Here is a tiny trained network, its code and every weight. The questions are about switching its units off for an input and a class, where a switched-off unit gives its printed mean instead of its output.

import numpy as np


def w(rows, s, z=0):
    codes = np.array(rows[::2]) - 128.0
    scale = np.full(codes.shape[1], s)
    scale[-1] = z or s
    return codes * scale


def f(y):
    return y / 2 * (1 + np.tanh(0.7978845608 * (y + 0.044715 * y**3)))


def log_softmax(a):
    a = a - a.max(-1, keepdims=True)
    return a - np.log(np.exp(a).sum(-1, keepdims=True))


def net(x, mask):
    res = np.array(x, float).reshape(1, 5) / 4 @ E
    y = f(res @ A[0][:, :-1].T + A[0][:, -1])
    res = res + np.where(mask, y, B[0][:, -1]) @ B[0][:, :-1]
    return log_softmax(res[-1] @ U[:, :-1].T + U[:, -1])


A, B = {}, {}
E = w([
[2,125,81,74,93],'x0',
[133,134,143,150,17],'x1',
[180,98,118,12,107],'x2',
[91,83,247,108,137],'x3',
[129,128,128,130,128],'x4',
],0.0057)
A[0] = w([
[151,157,71,133,120,34],'N1',
[86,165,147,218,147,24],'N2',
[104,118,226,111,132,12],'N3',
[100,142,220,94,135,32],'N4',
[56,140,101,96,114,5],'N5',
[112,96,190,122,127,24],'N6',
[168,127,130,67,120,75],'N7',
[150,133,61,140,124,54],'N8',
[153,138,53,143,122,28],'N9',
[89,118,118,221,136,48],'N10',
[105,156,138,158,124,19],'N11',
[66,111,97,110,113,34],'N12',
[124,129,110,105,216,15],'N13',
[151,156,68,134,121,30],'N14',
[150,129,61,142,123,48],'N15',
[196,141,152,156,132,32],'N16',
[159,131,131,72,118,39],'N17',
[150,140,64,139,122,42],'N18',
[190,109,145,151,147,30],'N19',
[145,121,139,158,10,14],'N20',
[162,113,116,65,111,13],'N21',
[56,123,93,102,111,4],'N22',
[200,152,160,152,141,11],'N23',
[164,125,125,66,113,12],'N24',
[113,135,115,103,248,3],'N25',
[148,122,131,129,147,91],'N26',
[130,136,136,128,123,48],'N27',
[163,148,133,43,108,1],'N28',
[69,143,112,99,118,38],'N29',
[204,124,150,159,139,5],'N30',
[145,156,149,143,22,33],'N31',
],0.015,0.0066)
B[0] = w([
[121,101,164,180,97,152],'N1',
[179,67,138,25,81,251],'N2',
[183,110,184,216,115,247],'N3',
[155,107,180,211,110,231],'N4',
[116,197,195,98,132,188],'N5',
[81,87,153,183,67,165],'N6',
[211,100,157,67,137,189],'N7',
[157,112,184,181,125,175],'N8',
[154,101,188,187,116,179],'N9',
[172,66,127,38,98,238],'N10',
[4,20,109,86,28,82],'N11',
[121,201,178,104,141,183],'N12',
[65,76,113,127,197,145],'N13',
[122,99,167,180,97,155],'N14',
[143,107,177,180,116,166],'N15',
[102,196,179,107,129,196],'N16',
[115,80,133,75,86,130],'N17',
[138,104,177,180,111,162],'N18',
[100,192,145,96,115,173],'N19',
[79,86,110,128,245,226],'N20',
[147,89,106,72,95,145],'N21',
[116,195,197,93,132,193],'N22',
[104,207,169,105,126,195],'N23',
[125,87,115,69,73,135],'N24',
[90,74,109,133,254,198],'N25',
[106,129,136,111,140,105],'N26',
[9,57,122,107,70,51],'N27',
[145,81,108,65,75,162],'N28',
[104,187,175,109,125,169],'N29',
[84,203,164,107,119,195],'N30',
[74,92,113,127,233,219],'N31',
],0.035,0.002)
U = w([
[121,163,149,105,117,111],'0',
[141,111,146,152,104,128],'1',
[146,107,125,86,107,105],'2',
[109,114,120,119,152,104],'3',
[139,133,124,121,119,254],'4',
[109,157,48,148,71,96],'5',
[3,113,72,144,25,89],'6',
],0.014,0.019)

Each question gives the input, the list of numbers given to net, and the class t.
The units are the neurons (one row each of A and B). Each row of codes is followed by its name. A weight is (code - 128) times the scale printed after its matrix; where a second scale follows, it is the last column's (A, B and U).
mask holds one flag per neuron, in row order. A switched-off neuron (its flag False) gives its mean, the last column of its row in B, instead of its output. The means were averaged over made-up inputs and are rounded, as every weight is.
A unit's drop is (log p(t) with every unit on - log p(t) with that unit switched off) / (log p(t) with every unit on - log p(t) with every unit switched off).
The circuit of an input: a set's keep is (log p(t) with only the set's units on - log p(t) with every unit switched off) / (log p(t) with every unit on - log p(t) with every unit switched off). Starting from the 12 units with the biggest drops (on a tie, the unit counted first), units are removed one at a time, each time the one whose removal leaves the highest keep (on an exact tie, the one counted first), for as long as the keep stays at least 0.8.
units of the circuit, in order: the units of the circuit, biggest drop first
most important unit: the unit with the biggest drop
k most important neurons: the k neurons with the biggest drops, biggest first
drop of u: that unit's drop, to one decimal
input [-6,4,-6,1,-4], class 0: units of the circuit, in order : [N16, N23]
input [7,-4,-8,6,7], class 2: units of the circuit, in order : [N2]
input [3,0,-3,5,-3], class 1: 2 most important neurons : [N4, N3]
input [-3,-7,8,7,7], class 2: 2 most important neurons : [N7, N28]
input [-7,-6,7,0,-3], class 0: 2 most important neurons : [N30, N23]
input [5,2,5,-4,3], class 0: 4 most important neurons : [N22, N5, N12, N29]
input [-5,6,2,2,4], class 3: 2 most important neurons : [N20, N31]
input [-4,-3,5,3,4], class 2: 2 most important neurons : [N7, N17]
input [8,-2,-4,-8,-1], class 0: 4 most important neurons : [N22, N5, N12, N29]
input [2,-8,5,4,5], class 3: 2 most important neurons : [N25, N13]
input [-4,-6,-5,1,6], class 3: 2 most important neurons : [N25, N13]
input [6,7,-7,-6,0], class 2: 3 most important neurons : [N10, N2, N11]
input [-4,2,7,-6,-3], class 2: units of the circuit, in order : [N7, N28]
input [-5,-6,-5,7,-7], class 1: units of the circuit, in order : [N3]
input [-8,-8,1,-3,-5], class 0: 4 most important neurons : [N23, N30, N19, N16]
input [-6,0,3,8,7], class 1: 3 most important neurons : [N3, N4, N6]
input [8,-6,4,-6,3], class 0: drop of N18 : 0.0
input [5,4,-3,4,1], class 0: drop of N19 : -0.1
input [3,6,-4,3,-4], class 3: drop of N31 : 0.2
input [-4,0,4,-6,6], class 1: drop of N8 : 0.1
input [1,7,-6,0,4], class 3: most important unit : N20
